How the objects are linked:
* | ψ ρ ω λ δ ξ ε
j623 | j323 j348 j419 j598 j102 j921 j727
j812 | j431 j320 j624 j682 j291 j378 j422
j664 | j320 j431 j702 j976 j316 j21 j157
j125 | j451 j542 j261 j484 j597 j571 j482
j48 | j728 j328 j982 j127 none none j817
j166 | j984 j928 j791 j635 j708 j30 j860
j984 | j166 j127 j592 j328 j183 j146 j13
j977 | j598 j888 j457 j323 j21 j316 j962
j219 | j921 j196 j149 j316 j976 j323 j736
j30 | j146 j553 j470 j403 j754 j166 j594
j328 | j635 j48 j378 j984 j717 j624 j45
j320 | j664 j812 none j482 none j982 j484
j261 | j612 j288 j125 j703 j593 j95 j55
j403 | j624 j702 j431 j30 j589 j635 j577
j378 | j80 j982 j328 j592 j317 j812 j508
j727 | j472 j1 j498 j758 j571 j597 j623
j598 | j977 j317 none j623 j982 none j758
j431 | j812 j664 j403 j470 j132 j80 j386
j157 | j484 j386 j649 j451 j859 j698 j664
j146 | j30 j55 j682 j624 j873 j984 j288
j982 | j21 j378 j48 j102 j598 j320 j270
j783 | j931 j326 j860 j595 j344 j865 j791
j21 | j982 j80 j728 j857 j977 j664 j698
j593 | j948 j263 j597 none j261 j498 none
j703 | j649 j240 j484 j261 none j817 none
j472 | j727 j344 j574 j962 j326 j736 j323
j80 | j378 j21 j635 j791 j888 j431 j595
j9 | j68 j360 j962 j574 j995 j436 j457
j995 | j817 j616 j698 j134 j9 j649 j728
j791 | j592 j857 j166 j80 j417 j470 j783
j648 | j139 j962 j360 j344 j595 j766 j888
j595 | j508 j698 j616 j783 j648 j386 j80
j55 | j553 j146 j482 none none j127 j261
j149 | none j754 j219 none j553 j79 j948
j499 | j196 j921 j873 j291 j682 j348 j98
j845 | j766 j566 j548 j98 j422 j139 j291
j270 | j698 j508 j817 j571 j758 j484 j982
j422 | j386 j484 j240 j542 j845 j508 j812
j508 | j595 j270 j45 j931 j139 j422 j378
j566 | j859 j845 none j597 j484 j758 none
j708 | j183 j79 j417 j687 j166 j754 j554
j326 | j571 j783 j134 j698 j472 j451 j857
j183 | j708 j419 j348 j717 j984 j873 j609
j649 | j703 j577 j157 j612 j436 j995 j702
j597 | j736 j98 j593 j566 j125 j727 j921
j594 | j288 j612 j865 j577 j507 j860 j30
j766 | j845 j859 j796 j626 j386 j648 j132
j102 | j857 j592 j127 j982 j623 j482 j571
j470 | j682 j976 j30 j431 j196 j791 j865
j542 | j865 j125 j288 j422 j98 j931 j682
j451 | j125 j865 j612 j157 j736 j326 j976
j553 | j55 j30 j976 j702 j149 j928 j612
j323 | j623 j417 j79 j977 j857 j219 j472
j291 | j132 none none j499 j812 j317 j845
j921 | j219 j499 none none j482 j623 j597
j865 | j542 j451 j594 j386 j626 j783 j470
j507 | j263 j948 j626 j796 j594 j554 j754
j574 | j498 j554 j472 j9 j134 j948 j79
j348 | j417 j623 j183 j317 j592 j499 j1
j592 | j791 j102 j984 j378 j348 j682 j931
j98 | j626 j597 j263 j845 j542 j1 j499
j457 | none j687 j977 j79 j728 none j9
j796 | j548 j436 j766 j507 j577 j360 j589
j139 | j648 j758 j856 j1 j508 j845 j317
j419 | j79 j183 j623 none j127 none j498
j976 | j482 j470 j553 j664 j219 j857 j451
j344 | j1 j472 j554 j648 j783 j626 j417
j635 | j328 j728 j80 j166 j687 j403 j616
j288 | j594 j261 j542 j240 j263 j13 j146
j624 | j403 none j812 j146 none j328 j240
j79 | j419 j708 j323 j457 j928 j149 j574
j240 | j577 j703 j422 j288 j548 j45 j624
j612 | j261 j594 j451 j649 j948 j134 j553
j317 | j888 j598 j717 j348 j378 j291 j139
j316 | none j132 none j219 j664 j977 j859
j132 | j291 j316 j589 j196 j431 j888 j766
j817 | j995 j45 j270 j95 j68 j703 j48
j68 | j9 j856 j758 j498 j817 none none
j928 | j127 j166 j857 j728 j79 j553 j134
j682 | j470 j482 j146 j812 j499 j592 j542
j548 | j796 none j845 j263 j240 j856 none
j127 | j928 j984 j102 j48 j419 j55 j95
j436 | none j796 j859 j948 j649 j9 none
j360 | j856 j9 j648 j554 j616 j796 j687
j417 | j348 j323 j708 j888 j791 j196 j344
j873 | j754 none j499 none j146 j183 j263
j484 | j157 j422 j703 j125 j566 j270 j320
j856 | j360 j68 j139 j609 j45 j548 j717
j931 | j783 j571 j13 j508 j1 j542 j592
j577 | j240 j649 j386 j594 j796 j616 j403
j687 | j717 j457 j888 j708 j635 j589 j360
j263 | j507 j593 j98 j548 j288 j609 j873
j717 | j687 none j317 j183 j328 none j856
j482 | j976 j682 j55 j320 j921 j102 j125
j609 | j554 j498 j1 j856 j13 j263 j183
j616 | j45 j995 j595 j860 j360 j577 j635
j554 | j609 j574 j344 j360 j860 j507 j708
j702 | none j403 j664 j553 none j728 j649
j948 | j593 j507 j736 j436 j612 j574 j149
j758 | j962 j139 j68 j727 j270 j566 j598
j45 | j616 j817 j508 j13 j856 j240 j328
j728 | j48 j635 j21 j928 j457 j702 j995
j754 | j873 j149 j196 j589 j30 j708 j507
j134 | j95 j860 j326 j995 j574 j612 j928
j571 | j326 j931 j95 j270 j727 j125 j102
j589 | none none j132 j754 j403 j687 j796
j626 | j98 j736 j507 j766 j865 j344 j196
j498 | j574 j609 j727 j68 j95 j593 j419
j95 | j134 j13 j571 j817 j498 j261 j127
j13 | j860 j95 j931 j45 j609 j288 j984
j860 | j13 j134 j783 j616 j554 j594 j166
j962 | j758 j648 j9 j472 j698 j859 j977
j857 | j102 j791 j928 j21 j323 j976 j326
j386 | j422 j157 j577 j865 j766 j595 j431
j859 | j566 j766 j436 j736 j157 j962 j316
j736 | j597 j626 j948 j859 j451 j472 j219
j1 | j344 j727 j609 j139 j931 j98 j348
j888 | j317 j977 j687 j417 j80 j132 j648
j196 | j499 j219 j754 j132 j470 j417 j626
j698 | j270 j595 j995 j326 j962 j157 j21

The rows follow the links: the fewer symbols apart two objects are, the more alike their rows tend to be.

Some objects and rows for them; each showing differs a little:
j127	[ 29  -2 -63  24  15  27 -48 -23  38 -38 -16  40  -3   5 -22 -35 -53  79 -58 -45  78  -6 -45  26  13  25  27 -10 -29 -13  16   2  -5 -56  24 -23  18   0 -34 -13  -5   2 -16 -13  45 -77]
j348	[ 11  34 -17 -51 -76  53  -4 -13  70 -13  11 -22  59  45   2  -4 -25  33   0   0   3  53 -22   6  36 -57 -38   9  19 -38  -9 -19  22  -7  80 -60  11 -23   3 -14  -5  20  87  29   9  22]
j166	[ 61   1 -71   2   8  20 -54 -38  33  45 -81  -4  33 -14 -32 -43 -32  33 -21 -24  16 -27 -35  11  18  56 -21  53 -44  14 -42 -15  15 -56  53  23  47 -25  19 -31   0 -32   9 -34  19 -58]
j134	[ -9 -36 -47  56  54 -21 -10   3  11  32 -65  -9 -13 -14 -43 -31  -2  -3 -28 -27 -13  -8  19  67  35  62  50  22 -10 -50 -18  -1 -37 -12  17  26  40   0  -2 -36  22 -20 -67 -49   5 -26]
j928	[ 24  -1 -54  40  24 -15 -54 -38  43  21 -75  10  27 -27 -42 -27 -39  65 -13 -37  58 -41 -39  41  39  31   3  25 -62   1 -39   1 -14 -46  50  10  53  12  -4 -19  -3 -23 -54 -14  21 -61]
j995	[   2  -19  -35   57   60  -53   -1    8   -7   29   -5   -9   -5  -52  -16  -30   24  -81  -12  -27  -12  -18   45   25  -23   56   54  -23  -41   -2   -8   24  -12  -10  -68   38   23   -2  -12    0   25  -25 -120  -42    8  -11]
j976	[-60   9  19  32 -17   6  -8  12  28 -46 -66 -15  27 -19  -4  50 -10  95  -4 -20  28  -4 -27 -17  22 -18 -66  15 -12  48 -34  -6 -35  -3  68  -9  33  70   8 -38 -81 -62   5  29 -32  40]
j470	[-11  14   7  -3 -34  38   2   4  17 -10 -92 -26  26 -17  12  41  18  48 -11 -24 -13   5 -47 -35   6 -11 -81  33 -19  54 -22 -31 -15  -9  56   2  22  29  32 -33 -75 -59  57  10 -43  34]
j984	[ 75  13 -65 -33  11  55 -63 -44  22  -1 -27  18   0  15 -26 -56 -47  56 -55 -40  21   7 -61   6  12  33  -4  25 -42 -16 -14 -19  17 -64  35 -16  20 -34  -5 -22  17 -16  21 -16  52 -72]
j45	[ 48 -16 -38 -44  38  33 -10  -3 -47   0  41  29 -43 -23 -25 -51  11 -75 -71 -17 -21   7  14  -8 -43  56  51  -7 -17 -26  13   8  33 -20 -81  17   1 -49 -25   9  45 -23 -40 -41  45 -44]
j183	[ 62   3 -42 -62 -17  38 -23 -55  30  33   3  21  31  40 -48 -49 -41  47  23 -18  45   6 -35  38  38  -3  24  24 -15 -36  -2  -8  10 -49  55 -23  -8 -52  19   2  34  29  72 -21  42 -72]
j132	[ 15  41  68 -37 -59 -10  35 -24 -20  17  31 -27  60   7  23  38  16 -25  56  38  10  -9 -11 -38 -24 -44 -86 -11 -19  93 -19 -10  18  20  10  -7   2   3  17  32 -31  -7  37  34 -31  41]
j865	[-36 -30  40  18   0  21  14  39 -36 -19 -91 -38 -39 -23 -13  41  39 -17 -14   1 -63  22  -6 -14   8  -5 -46  30  31  -7  -6 -37 -26  48  15  22  22  29   9 -42 -49 -56  57 -46 -40  57]
j859	[-69 -11  84  12   4 -45  57  43 -20  16  40 -28  15 -24   9  55  46 -70  72  12 -16  -2  41  12   8 -49   0 -24  10  16  11   8 -17  50 -28  17   3  28  -2  21 -16   8 -30  19 -51  70]
j754	[ 43 -22 -13  -5  11 -15  -2 -64 -36  53 -51  11  15  34  11 -17   1  78  74  28   3 -41 -54  -3   2  20 -23  24  13  38 -20 -22 -17 -20  49  27 -27  -4  56   0  31  63  38  22 -25 -79]
j812	[ -1  48  30 -55 -36  51  -6  -6 -25 -62  39   0   2 -22  25  40  10   9 -28  -3  25  15 -27 -65 -64 -47 -85 -12 -21  66   1   6  28 -11 -38 -35 -19  -7 -18   4 -54 -43  36  27  21  13]
j648	[  -4   17   21  -30  -16  -20   45   15    6   52   45  -33   36    5   26   -1   23 -131   27   21  -70   -3   61   -2   -3  -32  -18    4   24  -14  -26    3   19   47  -32   25    8  -31   11   20    3    5   10   -4  -12   81]
j682	[ -6  31   1 -26 -42  77 -17  11   4 -60 -31   6  -8   6  -2  39 -11  72 -37  -3  20  47 -53 -46 -15 -24 -56   8  -6  22  -2 -38  15 -19  27 -26  -4  19   0 -32 -54 -40  79  11 -17  -4]
j291	[ -1  53  56 -74 -62  58  32  -6  -2 -11  72  -6  15  29  -8  23  -1  -4  25  24  16  20 -19 -49 -26 -59 -65 -33  -5  55  10  -1  36  -1  -7 -30 -22  -5 -26  32 -27   0  69  48  -1  12]
j982	[ -8  63 -25   7 -40  17 -20  15  73 -55  64   3  31  -2  35  11 -25   3 -72  -9  43  24  16 -45 -32 -25 -33 -45 -46  27 -15  33  41 -25 -23 -46  16  -8 -29   9 -46 -43 -29  52  24  30]
j728	[  36   15  -46   36   31  -24  -33  -43   19   23    3    8   53  -29  -19  -33  -31   -8  -12  -25   64  -53  -10    0  -23   40   19  -11  -71   66  -38   14   19  -44  -35   22   43    4    1   25   11  -27 -101  -14   32  -32]
j484	[-62   5  43   6  11   7  19  62 -23 -69  51   5 -44 -30  17  63  28 -33 -39 -20  -4  21  24 -27 -50 -41   4 -46  16   1  41  28 -10  28 -77 -13 -10  51 -27   6 -36 -41 -30  18   3  51]
j702	[ 23  -7  11  47  32 -56 -11 -45 -20  -4  -1  46   6 -10  19 -14  -1  68  -1  19  31 -50 -30 -39 -55  31  -4 -17 -33  98  -9  18   3 -36 -21  32   0   8  28  25  -5   7 -91  30  -3 -50]
j664	[-37  46  38  12  -1  -6  -2  12  15 -37  10 -20  43 -35  24  59   3  18   4  -6  32 -27  -8 -42 -39 -14 -66 -29 -43 104 -31  24   7   1  -9   0  11  53 -20  18 -54 -45 -50  33 -36  43]
j13	[ 39 -35 -60 -18  37  22 -12  17 -23  -7 -46   2 -62 -14 -41 -52  -8  -9 -59 -25 -33  17  -2  21  17  55  81  27  -1 -75  13 -14   9 -13 -16  11   0 -53   8 -32  35  -9  21 -69  26 -69]
j597	[-83 -24  67   1  17  15  31  55   6 -35  38  -3 -37  28 -18  46  15  34  26   8 -13  42  23  18  47 -51  27 -14  57 -68  29 -10 -43  60  36 -25 -21  48 -19 -15 -23  21  55  17 -30  21]

Each walk starts at a row. The symbols on each line, taken left to right, move it on to the next object.
Answer with the object's row; about right is enough.
---
[-13 -40  25  22  52 -18  -8   4 -40   1   8  45 -54  28   1 -19  12  78  25  19   8  14  -9  16  28   3  76  18  51 -53  39  -1 -19   9   6   7 -47  14  15  10  50  66  -2   6  -8 -68]
ξ δ δ λ -> [-10  -8  -6 -11  37 -14  17   6   8  41  93  19 -18  -2 -16 -32  -8 -68  10  -2  18   6  40  35  11  -3  75 -32 -11 -58  24  20   0 -11 -47   6 -25 -21 -35  41  62  40 -65  -8  63 -26]
λ ω ε ψ ω λ ρ -> [ 73  26 -11 -39 -14 -23   1 -52   3  76  34 -10  66   5 -25 -42 -31 -57  63   0  30 -52 -19  10 -11  24 -24   5 -60  71 -31  12  30 -30   3  22  25 -60  -1  28  38  17 -22  -6  26 -31]
---
[-41  15  54 -16 -22  23  -2  16  40 -44  31  16  23  34   0  43 -27  83  34   1  63  38  -6  14  42 -75 -28 -20  -7   5   8 -15 -11   5  67 -51 -15  49  -8  12 -44  18  50  46  -8   3]
ε ω ψ ρ ρ λ ρ -> [ 27 -22  34   1  20 -62  35 -21 -83  63   7  12 -32   3  10 -23  51 -34  59  38 -34 -43  10 -41 -35  33  33   8  35  38   5   3  -1  20 -49  56 -16 -27  27  35  48  70 -22  -4 -12 -41]
ξ ρ δ ω ε -> [ -7  48 -15  49 -30  -3  -2  11  78 -26  15 -23  81 -26  23  28 -15 -15 -30 -23  43  -3  10 -28 -28 -26 -60 -33 -59  49 -49  32  29  -9 -24  -7  21  14 -16   8 -37 -31 -70  35   3  65]
---
[ -8  15  39 -41 -46  20  13 -21   5  22 -40 -33  34  16  -1  32   4  34  73   7   6   0 -40   1  33 -49 -70  26   9  43 -25 -38   4   4  83  -2  10  14  24 -18 -37  -8  96   0 -40  24]
ψ δ δ ψ ε -> [-22 -18  62 -24 -32   5  34  29 -21  25 -55 -35  -3  -2  -2  28  45 -24  44  13 -70  17   0  20  44 -34 -20  37  34 -36  -9 -32 -42  49  40   7 -12   2  29 -15 -24   7  77  -9 -59  37]
λ δ δ ξ ψ ω ε -> [ 77  21 -18 -67 -15  15  -3 -50 -10  32  79  15  27  15 -24 -53 -47 -34   7  12  48   0 -30  -1 -22   0   5  -2 -35  37  -1   0  44 -42  -9  -4 -15 -51 -14  43  42  38   3  -9  62 -48]
---
[-20  31 -50  22 -34  47 -40  19  97 -82   2  -1  34   6  16  18 -43  61 -64 -29  45  45 -21  22  18 -42 -34   5 -19 -31 -17  -8  -1 -30  47 -50  10  21 -30 -24 -48 -32  31  17   9  22]
λ ε δ ε λ λ -> [-11  59  17 -14 -35   2   5   3  77 -25 102   4  67  18  18  23 -27 -15   8   0  60  29  10 -20 -15 -69 -25 -51 -29  18  -2  28  17  -8 -20 -49 -18  -2 -34  33  -6  12 -16  66  36  47]
ρ ε ε ψ -> [ 27  55   4 -30 -70   3  11 -35  43  45  52 -30  94  17  39  14 -11 -72  34   9  -9  -7  18 -18 -20 -46 -73 -15  -9  54 -44  -1  30 -12  18 -16   9 -28   1  23  -8   0  13  23 -16  61]
---
[-37  53  68  -6 -17 -12  16   1  18   5  44 -13  76   9  19  41  -4   0  58  12  45 -17   6 -17  -8 -49 -68 -39 -18  83 -28  17   2  10   8 -19 -10  23 -21  25 -28   1 -18  44 -22  38]
λ ξ ρ ψ ρ ξ δ -> [-52  13  11   5 -13  49 -24  17  37 -82 -13  17   2  -1  -4  42 -20  96 -36 -24  56  29 -32 -29  -3 -40 -46 -12   4  16  22  -6 -26  -9  37 -41  -2  56  -9 -32 -59 -41  23  28 -13  -2]
ω ε ξ ψ ρ ξ ψ -> [  18  -53  -23   15   42   20    1    2  -74  -22  -47   28 -110   -2    2  -24    9   60  -42   13  -47    0  -37  -16  -25   41   55   19   50  -34   36  -22  -10   -2  -14   21  -28  -17   24  -34   16   21   21  -17   10  -80]
---
[ -12   17  -15    4  -29    4   20   17    7   18   -7  -34   21  -41   27    1   30 -128  -48   -7  -81   16   30  -40  -39    2  -18    0    3   -4  -19   18   24   42  -47   18   26  -10    3   -4  -16  -44  -19  -16  -15   97]
ε ψ ε δ λ λ -> [  -3   14   25  -40  -30   18   31   25   18    7   78  -24    6   18   24   -5    3 -113   -2   24  -42   48   48  -15   -7  -36   26  -18   33  -56   23   10   40   29  -46  -12    3  -42  -29   15   17   16   41   12   17   80]
ψ ε δ ρ ρ -> [ 40  57 -25   3 -50  19  -7 -17  58  16  -3 -43  72 -32  32  32   0 -62 -32  -8 -11 -14  -6 -47 -59  -7 -80  -9 -38  67 -45  13  31 -14 -29   3  19 -29  -4   5 -35 -56  -6  -1  -3  78]
---
[ -18  -15  -42   -2  -27   57   -6   51   24  -52  -24  -27  -30    6    4    3   -3  -41  -88  -19  -64   53   17   -5   16  -16   13   16   45 -100   22  -22   -7   36    3  -15    6  -19    5  -60  -12  -24   72  -33   10   46]
ρ ω ω ε ε -> [-55 -10 -35  24   4  29  -4  61  70 -72 -23  -9 -30   4   8  20 -11  11 -76 -25 -20  51  52   7  44 -29  18  -1  44 -95  18  -3 -14  23   6 -21  -1  18 -41 -41 -34 -26  13  -7  14  46]
ε ω ρ ρ ρ ω ψ -> [ 25  27 -47   0 -65  42  -3 -26  68  -8 -73 -24  62  -9  14   3 -13  17 -46 -10 -20   9 -34 -17   6 -16 -76  36 -25  19 -54 -10   7  -6  59  -6  43  -6   8 -37 -42 -50  56 -15 -21  60]
---
[-66 -10  48  34  20 -33  29  48  -4 -28  10 -18  -8 -27  26  61  48 -63   5   0 -18  -7  47 -18 -31  -4   0 -27   8  35  -2  23 -39  44 -47   4  14  45 -21   8 -38 -62 -64   6 -34  74]
λ λ δ λ ω -> [-31 -44  28  54  45 -78   7  -9 -41  32 -39  18 -35   7  -7  -7  20  45  62  17 -13 -37  11  43  42  36  56  10  54 -33  16 -10 -51  10  20  23 -25  32  37  -2  43  67 -23 -18 -31 -57]
ξ ψ δ ε ε -> [-18 -31 -51  25  54   0 -36  18   4 -19  -8  31 -65 -14 -36 -38 -14  13 -50 -30  13  21  13  53  27  29  76  -5   6 -97  19   7 -11 -26  -9  -5   1   0 -17 -39  31 -11 -28 -43  33 -47]
---
[ 40 -12 -35  -9   7  16 -38 -50 -47 -30 -47  46 -35  18   8 -15 -10 105 -28   9  20 -12 -78 -40 -34  44   6  13  -4  20  23 -27   4 -33  23   0 -25  -2  42 -10  13  19  26   4  17 -92]
ω λ ω ψ ψ λ ρ -> [ 17 -22 -26  33  24   5 -42 -27  -1 -49 -24  42 -46  12   4 -11 -26 158 -17  -2  48 -13 -44 -33 -25  22  26 -13  -9  26  16 -13 -17 -26   7  18 -18  18  18 -10  -1  27 -11  25   4 -81]
ψ ξ δ ε ρ ψ ρ -> [ -17  -46  -24   -4   41  -19   -1   21   17   12   28   17  -35   22  -37  -44  -26   11    6  -20   31   24   24   89   74    2   96    5   27 -106   26   -6  -19   -9    6   -3   -9    1  -20  -11   46   55   -4  -28   33  -57]
